[[127 131 123 126 137 132 135 127 126 120 125 136 130 131 129 121]
 [133 126 124 137 131 125 137 136 120 139 105 131 127 131 126 138]
 [135 137 135 120 120 117 134 132 122 120 145 128 117 128 123 130]
 [130 138 126 141 131 127 122 117 129 120 124 131 128 125 126 131]
 [137 127 123 136 123 136 123 132 123 124 124 128 110 136 136 144]]
Counting starts at 1.
Read off the entry in the top-right corner.
Answer: 121
The entry just right of the smallest entry is 131
The bottom-right entry -> 144
The entry just left of the largest entry -> 120
The top-left entry -> 127
The entry at row 3, column 2 -> 137
Read off the bottom entry of the column that holds the smallest entry.
Answer: 124
Read off the entry in row 2 and column 2.
Answer: 126
The entry at row 1, column 3 is 123
The entry in the bottom-left corner -> 137
Read off the entry in row 3 and column 1.
Answer: 135
The smallest entry is 105
The top entry of the column that holds the smallest entry is 125
The entry directly below the smallest entry -> 145
The entry at row 2, column 1 is 133
The entry at row 1, column 2 -> 131
Read off the entry just left of the smallest entry.
Answer: 139
Read off the entry at row 2, column 3.
Answer: 124
Read off the entry just right of the largest entry.
Answer: 128

X =
[[136 135 124 128 119 132 141]
 [149 136 137 122 126 132 113]
 [140 126 129 129 128 130 117]
 [134 129 118 127 117 134 143]
 [144 131 123 133 132 129 122]
 [135 136 133 133 116 131 136]
 [134 127 118 127 116 134 142]
 [103 126 139 118 143 118 122]
 [143 135 120 128 129 131 129]
 [132 135 138 126 121 130 129]
 [143 131 122 133 133 129 123]
 [134 136 134 133 116 131 136]
 [144 129 126 134 130 130 119]
 [142 123 126 131 126 132 117]]
Indices start at 1.
Give the largest entry.
149
Give the minimum.
103
The top entry of the column that holds the smallest entry is 136
The entry in row 1 and column 3 is 124
The top-right entry is 141
Give the entry at row 3, column 2.
126
Give the entry in row 3 and column 1.
140
Give the entry directly below the smallest entry.
143
The entry just right of the smallest entry: 126
The entry in row 1 and column 2 -> 135
The entry just right of the largest entry is 136
The bottom entry of the column that holds the largest entry -> 142
The entry directly above the smallest entry -> 134
The bottom-right entry: 117
The entry in row 3 and column 3 -> 129
